Each row is followed by its class number.
[-193  138 -120  -34 -371 -149  158  108  232  363  -33   21  134   71
   41  -64  149  444 -241  123   40  194  296 -241  105  -80  148 -146
  -80  -45   88   63   34 -142  107  291 -306   88 -238]
2
[  82 -175 -219   44   80   76  -37 -115   82 -186 -196  -77  -24 -317
 -115   48  104  -44  100    6  124   81   11  270   23  236  158   55
   59   53  -70  223 -135 -135  131  106  -28  -41   80]
3
[-114 -210 -332  137   89  107  269   50 -237  349 -538   75  172   55
  168  131  114  -90 -368  -14 -527  533 -186  -23 -285  208   90  -37
   98   47 -256  339 -179   27 -272   21  288   33   22]
3
[ 257  279  222   -9 -215   63  -15  117  182  151   99   94   54   62
   38  -38  245  295 -173  -79 -361 -223  439 -269  189  260   15   81
  -12 -135  205  109 -253    9  -92  -80  -53  170 -148]
8
[  88 -110   71   39  126 -259  462  198 -172  382 -256  232  288   91
  170  -56  107  263  -95 -111 -181   94 -312  -45 -406 -210 -237 -346
  433   50   21   28  137   92   14  186  154 -106 -144]
7
[ -50 -120  421 -169  174  124  161  283   30  -55  170 -184 -123  125
  -67 -156   36   81  -35 -164  -29 -132  -98  109 -189 -219 -287 -319
  209   68  -59  -27  -58  183  274  -25  -20 -131   11]
9
[ -88  241  317  -26 -277  174  -31   -1  782   18  252  -13  181  -94
    4 -235  138  158  -79   35  -72  -68  298  -72  306  128 -105 -107
 -152   39  140  -47 -392   29  312  233  -88   81 -245]
10
[ -59  -88  -36 -122   51 -145  199  307 -531  296 -100   31 -182   -6
  -54  -39 -534  -80   -2  -68   13  198  -95  267  -75  -68    5  -67
  157   21 -171  212  238  -67  101   50  -12   67 -184]
3
[-201  197  -82  -66 -349  -64 -131 -257  155  446 -221   70   72 -218
  -48   56    6   70  103  352  389  246  186  -30  248  332   66  213
 -128   98  -26  225  133   80  122  186 -123 -107 -297]
11
[  17 -335  145  108   87   20  101  175 -112  -57 -124  -57 -166   16
  -31  100  179 -191  218 -223   61 -166 -144  158 -421 -101  -22 -199
  267   -4  128 -204  169  -11  -89  -89   75  -86 -121]
4
[ 198   95 -146 -150 -185 -247  -56 -380  466 -134   65  141  122  -21
 -127   56  299   23  152  255  -55   -5  547 -107   89  237   42  -55
   66 -175  247  178 -393 -169   27   -3  -83  391  -77]
5
[ 271  263 -160   28 -230  109  -52  162  429   69 -167 -479   97 -142
  -63 -152  221  187 -597 -292 -188  151  136 -276 -222  471   77  131
  451 -129  293 -118   47  -81 -141  186 -190  -12 -100]
4
[   6  305  -54 -136 -276 -210  108 -211  522   11   34  175  224   53
  -84  -16 -125  352   95  267  148  124  308  -36  119   97  -80  116
  -56 -159  221 -154 -179 -137  182  435 -348 -112 -287]
5
[ 111  229   77   49 -282  -92  109  139  240   65 -239 -511 -113  -26
 -100 -425  153  100  -34 -326   25 -178  330    4 -385  261 -129 -424
  -63  161  422  254 -319  -18  170  441  -35   55 -107]
8
[-150 -334  123   97  -87  200   85   68 -422 -197  -49  428    5  -83
  443    5 -131  -85 -354   79   39 -211   24 -233  -41 -244  -39  -59
 -298  -79 -183  -38  361 -112 -179  161 -202 -328  218]
3
[-126  -49  200  390  221  -81  -52  -69 -289   46 -141   -4   22   38
  -70  255   -5 -255   28 -212  192   52 -280   34 -121  172  -40  161
  -11  236   48  139  378  196   52  167  301 -315  122]
0
[-123   43  106 -202 -149  -33   61   29 -122  -89   -2  133  -47 -159
   33 -118  166  -91  -67 -125  -28   10  109  -82 -260  137 -228 -180
   54  218  -11  145  -89  165  -27   64   84  -11 -141]
5
[-318  201 -183  249  304 -159   -9  -27  172  187 -566  -78  225 -215
  230  225 -209 -575  -90   33   34  154  -61  -56    4  338  -80    5
 -111  -50    8  -54 -198   62   35  285  -70 -288  -78]
3
[  40 -115 -457  135 -128   41   -1 -332  140  293 -321  138  -14 -154
   11 -135 -171  154 -259   51 -184  595 -209  189  172  302  468 -104
 -215   93 -102  455   30 -185  123  159  109  180  159]
2
[  54  -23  171 -144   96  285 -210 -217  376   14  351 -253 -224  -38
 -215  112  232  -73  162   47    6 -321  316  210  297  108  118  -38
 -336 -111   91   73 -224  -36   22 -189  -22  241  -15]
11
[  79  207  108   53  264 -118  156  189   83  437 -287 -222   86 -239
   13  -54  103   65   41 -101 -102  218   34   14 -286  243 -338   -9
  552  132  270  135  -64  227   57    0   49  -60 -130]
1
[  26 -364   26  100  -20  113 -102  139  -40 -345   90  307 -131  -49
    9  245  147 -240  310  201   95 -118  -17 -253  155 -195   35  189
  -40  -39  -85  112  197 -213 -109   17 -151 -177   50]
9
[ -55   36  225  -16 -140  133  -73 -346  192  -87  108 -249  151  -29
   27 -145  247  295 -128  -70   -7 -275  382   54  165   25  -49 -243
 -232  -36  255   29 -169   34   10   23  179  202  -89]
4
[-209   74 -121   34  149   88   17 -299  383  242   79  -67    3 -464
  -97  -55  164 -169 -107 -314  -63 -112    3  298  137  373  119  -61
  -16  266  -85   57 -108    4  194   -7  -20  180  -14]
11
[ 199  132   74  101 -109 -105   20   72  260  289   34 -112 -127 -109
 -270 -164  269 -108   91 -265  132 -104   78  -24 -350  241    1 -172
  199  290  299   48   92   77  211   92  -69 -156 -193]
3
[  45  -51   20  102 -135  -57  203  483 -287   34  -50  218  -17  111
  288  -82  -92  162 -123  -16 -210   86   83 -457   -6 -133  -67  -23
  126 -116 -142  137  473    5 -144  -20 -221 -226 -128]
5
[ 259  -30  147 -173 -112  303  -95  -34  168 -327  166  105  103  305
   49   13  175  592  -39  199 -196   74  299  -71  385 -107    8  190
   83 -154   79  110 -280   11  -57  -96 -178  -88  237]
1
[ -75  -83 -180 -152 -185   96  -54   -1 -423  118   32  -51  -46   22
   62   78   80  181 -524  -24 -136  237  179 -200  128   47   60 -162
 -231   -4   30   -6  152    9 -160   53   47  205  -42]
10
[  28   62  189    6 -162  -77 -107 -352  485  202   54  496   88  -69
   71   83 -383 -117  500  231  -82  -54  189  -24  422  -19  -72   40
 -216 -100  196   82  -56 -173  275  109 -175  119   10]
11
[  -2 -275  275    1 -119  172   14  192  463 -187   43  425  -63 -248
   73  325  249 -353  257  227 -212  -46  112 -191  293  107   31  202
  -33 -337 -102  -45  -96 -182   46  -22 -292   -4  -65]
0
[  80   99  -84  -75   30  166  -63    5    1 -143  -40  -71    8  129
   38  113 -234  -19    7  120   28  123  170  -26  212  -63  -42  -25
 -212  -20  163  -66 -104 -110 -160  188 -187    0  -98]
1
[ -41 -214  283   17  -47  287   50  143 -110  -97 -121  313  141  -20
  232  250  473  132 -398   54 -215 -138   80 -289  283   66   51  133
  -96  -58  -91  111 -334  -37  -97  185  -61 -164  190]
6
[ 137   31 -158   -3  180 -119  -78 -170  136  189 -145 -454  -46  167
 -158  -37  201   36 -146 -105  169  112   42  -50 -334   49 -144 -257
  234  173  198  -41  133   93   20   25 -167   35  105]
7
[ 344  254  156  134   99  209   83 -245  564  262  -32   52  348 -210
   76 -150  300  305 -141  333  116 -200  -33  163   72  -49  -45  -88
   95  120  234 -104 -278 -105  -73   68   20  347  -54]
3
[  -1   10 -152  -77  -51 -177  115   92   75  183 -197 -498  -24 -225
  -46 -350  289   55 -153 -334 -121   54   47  -36 -444  296  -35 -342
  136   45  210  131 -238   76   30  180  244   20 -213]
5
[-143   77 -168  -64    1 -349   89 -173  -22   32 -330  -77  -11  -68
 -142   90  447  -29  240   48   82   22  207 -105 -230  130   -3 -226
   -4  103  381  323 -355  -73 -122  241   61  107 -163]
9
[ -14  119   -1 -222 -209   18   31  -30   18  287  135  244 -109   -7
   20    3 -241  113  -50  119  148  105  237 -132  257   37  129  199
 -240   10 -220  241  148  -50  -38  -37 -213  -37 -158]
5
[ 112  -88  226  -85   74  227    5  -44  -97 -157   50  176   -5  -37
   29   84   54  170  161   92 -209  -63  -60  -86  392    8  -93  199
  -35  -66   15  -16  -69  -12    3   -2 -132  -43  234]
10
[-263 -112  139  -45  111  -40  165    4 -392   78 -130  377   11   42
  119  318 -143 -223  257   90  118  167 -204   -7   63  -13 -170   94
 -191  171 -265  -56  177   60  -83  212 -104  -70   -8]
7
[-209  110  -62 -217 -269   81  -62 -254  450 -443  195  152  -85 -170
 -130  -13  -98   44  216  -79  169   40   89 -126  152  398   -3  240
 -186  -30 -228 -122   62  -34  135  202 -340 -229  -71]
4
[ 252  -72   91 -155 -210  115   28   95  192  341  -40  494   44  -59
   75  223   24  163  190  366 -214  176  237 -255  219  135  -77  105
  -39 -238   -1   39 -170   11  173  -42 -130 -116 -133]
10
[-196  -26  272  -38 -139  174  160 -266  380   90   58  313  210  -66
   48   37  137  217  211  329  183   61  302  156  -90   97 -153  -94
  -92   61  -81   69   14   61  158  212 -103  -87 -307]
8
[ 194 -163   37 -169 -239  157    8 -179  256  -26  167  266  -49  -73
   30   89  515   81  370  282 -242 -196  516   38   32  245 -121 -153
  -20 -186  123  147 -192  -64 -163 -142   -5  414  -35]
2
[ 311 -141  -52   14 -109   13   46  -93   62 -245  -36   88   27   82
   54  100    5 -352  -27  -77 -136 -219  333 -256 -232  139  -33  -91
 -216 -199  130 -156   54 -265 -268  249 -253   -5 -178]
10
[  79 -185  239 -223  -30  176  170  174 -204   47  146  304  -19  -53
  110  107 -124   56 -150   11  176  -41   67 -277  151  -69 -147   -6
 -117   44 -259  104  310  -68  -30  259 -270 -214 -146]
0
[ 237  -39   24   60  -13  -43  213   40  -80  142  -89  -41   36  200
  -58    0  100  113  -14 -113 -215   10  163  -58  -77  167 -222 -114
  196   14  117  100  -81   95  -32    4  157   48 -110]
4
[ 134 -306  126  -14  -70    4  378  105 -328  -65 -401  461  131 -257
  377  359  112 -243 -356   27 -218  -42  111 -567 -207  107 -187 -209
  -88 -310   22  -39  -78 -133 -184  203   37  -19   17]
7
[ -13  232   94  -81    4  264  -69   31  -30  -49  -19 -194   12 -164
   -1  -35  189  466 -254  281  165  272  185  -50  106   58    4  164
   -3   90  227  -38  -40   38   11  175 -332  -72  103]
10
[ 234   87  219  -37 -101  230   11 -139  275  219  -22  -54  163  -46
  -71   50   11  149  304  388  -48   32  205  291   94  108    6  189
  -30 -178  142  -11 -237  -49  176   75  -21   79   -7]
6
[  -1   27   -7  144  195  -45   61  -78  278   20  -11   14  175 -120
  143 -126  353 -158   78 -105 -365 -113  133   74   36  424   61   41
  130  -11   75  -23 -438   -5  -14   71  -13  137  170]
8
[-111   17  130 -139 -384 -113  122  186  155  -11  210  412  188  -79
  181  -41  -17   48  156   85 -243   94  248 -210    9   43 -264  -63
  140 -162   24 -176   29   56  180   96  -66   29 -125]
3
[  38  -74   27  -45  106  -25  -61  262   41  141 -141 -239 -165 -130
 -125  118   -1 -173  129  -17   63  -10  158  -34  -87   79   51   78
  -13  -82   79  223 -284 -119   95  129  -52  -77 -122]
10
[  77 -177  187   22  -53  -80  -43  157 -140   30  -19  111   -1  -97
  146  169  -51  -41  117   67 -200  247  248 -199 -135   76  -38   16
  -17 -315  198  134  228  -36 -111   15  141   17 -217]
0
[-271  -49 -138  110   55 -135  104  -54 -230  -69 -180 -191  -55 -202
   80 -136   57 -234 -206 -293 -109  -25  108  149   75   95  210 -196
 -206   78    1  262   13  -58  -55   74    3   64  -41]
7
[-226 -147 -312   41  -67 -219  -70 -139 -184  546 -291 -473  -25  168
 -302  -83  515   20   69 -269   60    3 -108  294 -509  138 -155  -56
  447  334  267 -128  -56  285  -88   -7  310 -226 -253]
8
[  97 -127   55 -169 -147   71   42   59 -312  243 -215  291   19  -28
  310   11  146  195 -313   28 -119   39  412 -202 -104  142  -65  -90
   25   30    8  277 -161   33 -185   43 -108  -51  -44]
11
[ 258  233  108 -239 -305   76   55   32  623   31  -99  228  219 -150
   45  -54  132  431  136  329   98   -7  379  -74  192  -97  -87  184
   57  -87  146  206 -416 -186   28  242 -379  -72 -201]
8
[ -24  106  286  176   26  243   51   75  382 -329   73 -160  200 -220
  123 -341 -221   77 -234 -311 -189 -260 -263  102 -190   94  -29  165
  -12  -51 -371 -119    8   16  262  132  -32 -234  143]
5
[-244  120   53  143  -86   50  164  189 -244  135 -187  -92  171  -89
  355 -143  -23  235 -602 -101 -269   56   96 -301 -150   -2 -165 -120
 -201  -59    6   95   71   88 -152  230  102 -106  -68]
7
[ -12  -84 -278   97  -54   83  172   23  -76   80  -74    2  124   -8
  -57  168  273   35 -443   -9  142   -9   53  -46 -347  295 -228 -114
  312  142  -81 -265 -126  112    3  105  205    5 -113]
3
[  81 -319  -90   50 -276   -2   29  -41 -246 -176  -43  621   35   44
  447   14   94  -74 -304   44  -23   23  303 -335 -131   15   77 -287
  -85  -41   -8  112  296 -120 -409    6    6   54 -140]
0
[ -25  182   15 -278 -690  -31 -113  -24  612 -176  221  133 -137  -61
  -70 -399 -180  252  387    1  155  -45  446  -90  243 -166  172 -158
 -182  -51  215  332  -70 -158  191    9 -175  -48 -336]
8
[-151   64   23  105 -346  101  150  104 -160  -33 -245  361  319  -41
  168  176   59   55 -427   49 -121  169 -387 -176   26  418 -156  257
  -42   42 -431 -243  -90  179  162  424  123 -150  191]
7
[ 303  -49 -237 -166  203  -18   42   13    3   16 -112 -371  -67   96
 -265  -75   28   41  104   57   -6  259 -265  175 -329   76  -37  -90
  318   -2  -69  154   93   39  119   73  -66  -61  258]
4
[  23   17   70   35   -6   30 -168 -238  496 -116 -136   54  117    6
   65  337  263 -166  312  261    6 -122  398 -145  399  231   89   55
 -112 -275  241  -25 -276 -206  -84   86 -248  197  -29]
6
[ 219  213  376   62   61  150 -206 -103  197  -56  -98  -13  354   35
  108  137  225  -56 -179  171 -206 -246  -28 -201  -66   29   30  398
 -246 -162  -59   43 -192  -55 -274  193  -83  -58   46]
11
[ 519  266 -147  -40  210   20   61  103  -86  211 -208   44   74   -9
 -124  224  -33   94 -258  149 -263   84 -124   -2  271    0  140  116
   78  -72  176  253 -463 -169  -94  -20  148  313  119]
6
[  15  234  193   20  451  -76  -66  -62  145  427 -101 -477  -73 -351
 -185  -67  176 -160  -59  -67  253 -266   -2 -113   99  379   52 -115
  182   87  -60  162  300   78  325   -7 -417   15   19]
8
[ 384   92  -71   26  423 -269  -81 -200  178  367 -564 -299  -50  -64
 -226  136  -41 -286  361  113  201  238 -188  277 -384  316 -179 -184
  238   89  193  261 -187   88   63   14  173  174  -73]
3
[ 622   70  130 -113  -22   66  169  -62  319 -257 -161  406   55  115
   -8  260   98 -163  513  339  161   89  194 -217  231  -53 -110 -101
 -119   22  304   83 -239 -160  -60  225 -385  -61   55]
2
[ -63  124 -197  141  230  -77  -13  -66 -217   26 -214 -199  -67  -79
 -180   38 -452  -55  -85 -162   47   75 -297  267  111   41   91  315
  -93  116 -279  100    4  -47  141   -3   -7  -36   89]
0
[ -28  195  342   16  228 -189  118  247   89 -112 -140  212  195   -2
  145  306   30 -224  -82  -62 -225  -17    6 -271   -6  -62 -167    3
  -63 -151   71  274 -109  -11  -61  295  -50  -75   55]
8
[ 286  121 -112  -58 -237   66  105 -177  416  -24 -161   55  289  -92
   80    0   40  401 -373  181   14   90  135 -316 -138  101 -204 -265
 -154 -146  201 -132  -92 -162  150  556 -211  -11   15]
2
[ -83  -69  -80  -16   13  -64  113  -81   46  356 -311 -188  -44  -80
 -264  318  294 -121  -25   21  185  248   97   14 -315  378 -108  -43
  109   96   52  -48  -86  165  260  178  -39 -212 -127]
5
[ 328    6  186   -2  -93   60  203  -10  205  114   40  899  289   33
  153  307   46  154   58  442   13  107   84 -360  131  112 -297   95
  130   51  -82  128  -65  -30   63  253  -46  -73  -74]
9
[ -16 -192 -379   95   33  -60   19 -374  -46  151 -336 -128   -3  -65
 -259  154  212 -148 -114 -122   90  134  -38   82 -265  253  -51 -162
  143  212   71  140   85   88   53   61  159 -186 -111]
1
[ 100  203 -182  166  434 -219    9   17 -177  218 -319 -386  -48   21
 -429  254 -384 -256  255  -12   48  121 -164  387 -118  198   31  296
   77    9 -144  408  114   -7  229  122   11 -209 -110]
9
[  91  268  231  -21 -158  -66  109    9  176  343  -16   30   79  146
 -261  108   47  270    8 -190   91  163   -4  139 -161  147 -105  141
  144  230  102  -24  -14  219  295  152    1 -183  -59]
8
[ -87   77  434   35 -277   -7   70  280  237   52  -83  -45   38   56
    5  -84   43  129 -112 -181   83 -315 -170  -56 -401 -235 -214 -210
 -135  -13  102 -120 -186   80  256  320  149 -206  -61]
8
[-454   -5 -142 -103   13 -201  -45 -259 -220  260 -210    2   28 -160
  -58   79  -13  171 -119   86  434  176 -190  235 -197  -34 -192 -248
 -148  215 -107   76  443  205  139  298   35 -212 -227]
10
[ 156 -119  -33 -136 -282 -203  266  -31   43  314 -167  283  -16  100
  110  -37   24   87  348  276  -26  398  336   17  -10  -64    0  -86
   76  -88  262  216   27  -84 -141   29 -143  127 -140]
1
[  65 -232 -167 -280   64   29  109 -264  193  130 -142 -408  -11 -184
  -67 -172  204  191  393  136  260   43  349   99 -260    8 -205 -437
  -66   40   37   31 -130  -21  187  109 -233    7 -155]
2
[  80  120  -41  -34 -211   86  -65 -128  236  -85 -149  367   62  -95
  110  216  155  -90    9  292  179  -12  297 -472  300  129   13   60
 -249   -1  105   23  -76 -136 -258  133 -304  -85 -366]
7
[-172 -445 -184   91   82  266  -20 -227 -468  184  -93   86 -190 -161
    4  120  -10 -311 -255 -223  348 -140   42  189  -82   78  415    4
 -145  290 -427  313  397  -77 -253 -251  134 -159 -252]
0
